[[114 129 126 122 133 135]
 [128 144 119 118 125 141]
 [127 130 153 127 122 138]] -> 144

[[133 115 127 128 127 132 123]
 [134 121 132 135 132 129 134]
 [134 149 139 122 126 129 148]] -> 121

[[133 127 125 127 126 120 123]
 [122 122 100 125 138 136 127]
 [124 118 132 138 138 130 135]] -> 122

[[146 125 123 136]
 [115  99 138 131]
 [126 102 127 157]] -> 99

[[116 145 145 156 153 148]
 [125 131 132 134 133 132]
 [116 146 146 156 153 147]] -> 131

[[139 140 141 123 149 131]
 [136 105 133 140 107 125]
 [121 144 123 117 147 132]] -> 105

[[116 149 130 131 127 124 122]
 [147 130 121 131 128 137 134]
 [121 114 138 124 122 137 106]] -> 130

[[127 134 128 148 109]
 [137 134 114 107 136]
 [111 133 112 128 107]] -> 134
---
[[128 128 142 125 123 138 129]
 [130 136 152 124 135 127 134]
 [128 116 114 130 107 148 119]] => 129

[[129 145 121 141 124]
 [126 131 140 124 122]
 [135 154 124 123 131]] => 124

[[141 120 143 132 126 118 113]
 [130 121 131 129 123 119 106]
 [141 120 147 134 128 118 116]] => 113

[[131 139 130 127 140 133 126]
 [147 149 127 129 126 126 126]
 [123 154 135 124 131 127 122]] => 126

[[108 106 135 133 106 157]
 [112 120 126 123 115 128]
 [123 142 120 156 124 128]] => 157

[[116 139 120 138 137 115]
 [107 146 109 153 104 116]
 [113 152 114 145 102 106]] => 115

[[140 119 156 115 128 148]
 [127 131 134 125 130 125]
 [118 140 122 139 115 118]] => 148
---
129	124	105	142 -> 142

110	117	152	104	142 -> 104

137	105	126	111	127
132	135	104	145	128
-> 111

98	153	106	145	107 -> 145

116	139	142	157	114 -> 157

137	155	134	139	141 -> 139

133	110	150	110	142	102	142 -> 110

146	141	131	128	155	132 -> 128
---
[[113 108 139 137 155 130]
 [113 133 126 120 127 126]
 [101 133 115 106 122 134]] | 106

[[128 141 139 116 131 131 128]
 [124 127 127 132 123 155 137]
 [122 119 133 125 131 126 131]] | 131

[[107 140  98 155 131]
 [122 130 127 126 125]
 [117 146 100 158 133]] | 100

[[126 138 156 107 128 119 135]
 [116 138 154 103 128 128 124]
 [123 139 128 105 133 128 131]] | 133

[[123 140 128 126 114]
 [107 126 120 113 124]
 [ 99 125 128 124 117]] | 128

[[130 128 124 127 122 143 147]
 [131 142 146 146 152 142 140]
 [129 130 130 128 132 127 137]] | 132

[[130 125 125 130 127 129 121]
 [104 127 134 128 118 141 126]
 [118 126 102 119 128 138 126]] | 128

[[124 127 126 132 121 127]
 [122 142  98 151 106 144]
 [101 132 122 138 133 142]] | 138
---
[[135 129 134 124]
 [157 111 125 142]]
157

[[141 128 129 125 150]
 [131 122 141 146 120]
 [136 120 123 143 119]]
131

[[148 155 114 125 138 135 124]
 [118 131 120 140 124 132 116]]
118

[[125 136 131 114 124 115 134]
 [130 107 117 142 113 120 140]]
130

[[153 125 112 127 126]
 [107 133 130 103 138]]
107

[[135 125 127 118 126]
 [134 115 138 125 156]]
134

[[124 132 126 131 131 127]
 [124 128 131 126 150 128]]
124

[[138 132 132 134 127 120]
 [105 119 129 115 126 128]]
105

[[155 113 126 108 146]
 [155 105 142 100 151]]
155
---
[154 135 124 113 133] value 154

[123 122 146 135 130 106] value 122

[[149 141 123 130 141 131]
 [148 141 120 143 141 131]
 [149 141 120 137 141 131]] value 141

[131 127 136 131 136 110 154] value 136

[[127 119 132 108 123 122 148]
 [ 99 123 134 134 128 122 139]
 [124 123 124 122 131 130 128]] value 124

[[127 128 128 126 125]
 [133 139 106 105 153]
 [121 114 158 155 113]] value 121

[126 134 110 152 122 125] value 134

[106 124 118 133 128 125 131] value 118
---
[[131 102 151 152 113]
 [135 104 110 109 142]
 [114 148 139 153 137]] 137

[[129 116 127 150 138]
 [136 113 129 113 134]
 [118 118 116 114 124]] 124

[[105 142 135 126 148 120 112]
 [105 145 135 126 148 120 112]
 [105 145 135 126 148 120 112]] 112

[[124 114 101 119 124 128 140]
 [142 129 122 156 122 132 154]
 [147 132 149 149 132 118 112]] 112

[[155 145 152 141 151]
 [129 126 128 131 127]
 [112 102 125 140 102]] 102

[[116 133 147 102]
 [129 129 129 128]
 [131 107 121 122]] 122

[[145 115 118 138 135 122 138]
 [118 117 151 137 118 137 125]
 [130 131 138 154 116 123 130]] 130

[[139 144 142 123 105 154 118]
 [138 142 104 119 139 114 131]
 [135 130 120 126 136 122 129]] 129

[[131 127 126 128 134 151 126]
 [142 128 125 129 129 134 127]
 [121 130 125 131 135 137 127]] 127

[[110 131 104 110 148]
 [127 126 153 129 103]
 [125 114 132 126 120]] 120
---
[[112 108 116 130 117]
 [151 110 120 104 148]] >> 104

[[126 144 128 119 147]
 [123 132 124 150 120]
 [117 140 115 133 123]] >> 150

[[141 130 137 129 154 145]
 [124 109 125 128 137 107]] >> 137

[[145 112 128 127]
 [128 118 157 134]] >> 157

[[126 127 119 149 153 149 142]
 [117 122 153 133 108 128 114]] >> 128

[[121 120 107 133 135]
 [132 108 100 127 144]
 [129 120 147 121 117]] >> 127

[[110 117 114 139 116 124]
 [106 138 136 143 121 125]
 [141 134 153 136 120 126]] >> 121

[[139 131 137 125 127 123 106]
 [137 127 138 125 122 124 104]
 [127 130 117 123 118 136 131]] >> 124

[[127 127 125 127 107 126]
 [126 131 118 132 110 126]
 [145 113 143 110 123 143]] >> 110
---
[[100 121 148 135]
 [135 148 130 116]
 [140 127 126 131]] → 126

[[124 149 124 126]
 [126 101 132 136]
 [155 125 143 125]] → 143

[[106 120 121 126]
 [129 141 129 113]
 [121 145 124 130]] → 124

[[137 102 135 157]
 [134 102 132 136]
 [129 102 136 142]] → 136

[[128 126 128 128]
 [139 107 123 122]
 [134 118 125 126]] → 125

[[133 151 145 150]
 [133 142 148 156]
 [133 150 145 151]] → 145
---
[ 99 127 139 154 151] out 139, 154

[132 144 154 154 157] out 154, 157

[[124 115 120 132 147]
 [152 143 146 125 117]
 [109 117 113 122 140]] out 146, 152

[128  98 137 100 153] out 137, 153

[103 111 137 154 141] out 137, 154

[[111 128 132 100 148 102 108]
 [146 130 108 123 114 148 143]
 [156 119 138 130 109 125  98]] out 123, 156

[[134 144 109 113 110]
 [140 117 142 113 110]
 [106 149 115 126 137]] out 142, 149

[127 124 144 158 152] out 144, 158

[116 120 131 112 129 158 137] out 112, 158
---
[[121 148  99 106 135 140]
 [114 107 108 146 128 155]
 [145 115 155 152 129 114]]	129

[[125 134 115 134 122]
 [128 115 143 115 139]
 [125 137 111 140 105]]	140

[[128 130 128 129 128]
 [128 128 128 131 128]
 [122 105 119 145 126]]	145

[[131 126 124 116 118 137 128]
 [134 123 123 107 112 142 136]
 [122 131 134 146 146 115 128]]	115

[[141 125 141 118]
 [128 126 125 127]
 [102 151  98 157]]	98

[[130 135 139 141 143 134]
 [125 110 125 109 126  99]
 [131 135 141 142 144 132]]	144

[[154 113 114 137]
 [151 120 111 140]
 [142 110 127 124]]	127
---
[[145 125 152 132 135 137 147]
 [120 102 135 117 113 132 140]
 [136 112 143 120 131 138 130]] yields 136

[[135 106 111 132 139]
 [114 105 122 127 139]
 [142 125 127 149 112]] yields 142

[[115 112 135 126]
 [127 105 131 127]
 [115 113 137 129]] yields 115

[[122 132 108 120 109 144 111]
 [111 156 132 126 114 123 139]
 [127 127 127 128 128 128 129]] yields 127

[[123 124 135 123 156 143 134]
 [119 118 128 133 155 129 111]
 [133 130 143 127 155 133 121]] yields 133

[[126 122 135 124 132 132 154]
 [122 122 147 129 150 125 139]
 [126 120 140 125 144 127 150]] yields 126

[[132 129 129 129]
 [128 123 128 127]
 [153 126 148 124]] yields 153
---
[[126 134 124 141 115]
 [150 105 146 122 146]
 [118 136 114 157 131]] ==> 114

[[137 145 110 148 120 116]
 [117 115 141 114 132 145]
 [146 113 152 147 114 151]] ==> 152

[[137 156 133 130 136]
 [155 122 122 111 124]
 [156 146 120 120 135]] ==> 120

[[131 155 134 110 122]
 [141 144 110 143 134]
 [122 101 129 121 131]] ==> 129

[[118 106 135 124 110 129 135]
 [118 104 134 124 110 127 134]
 [118 100 136 124 107 126 140]] ==> 136

[[134 119 152 150 106 129 133]
 [125 146 116 108 143 118 140]
 [128 146 135 128 110 130 105]] ==> 135
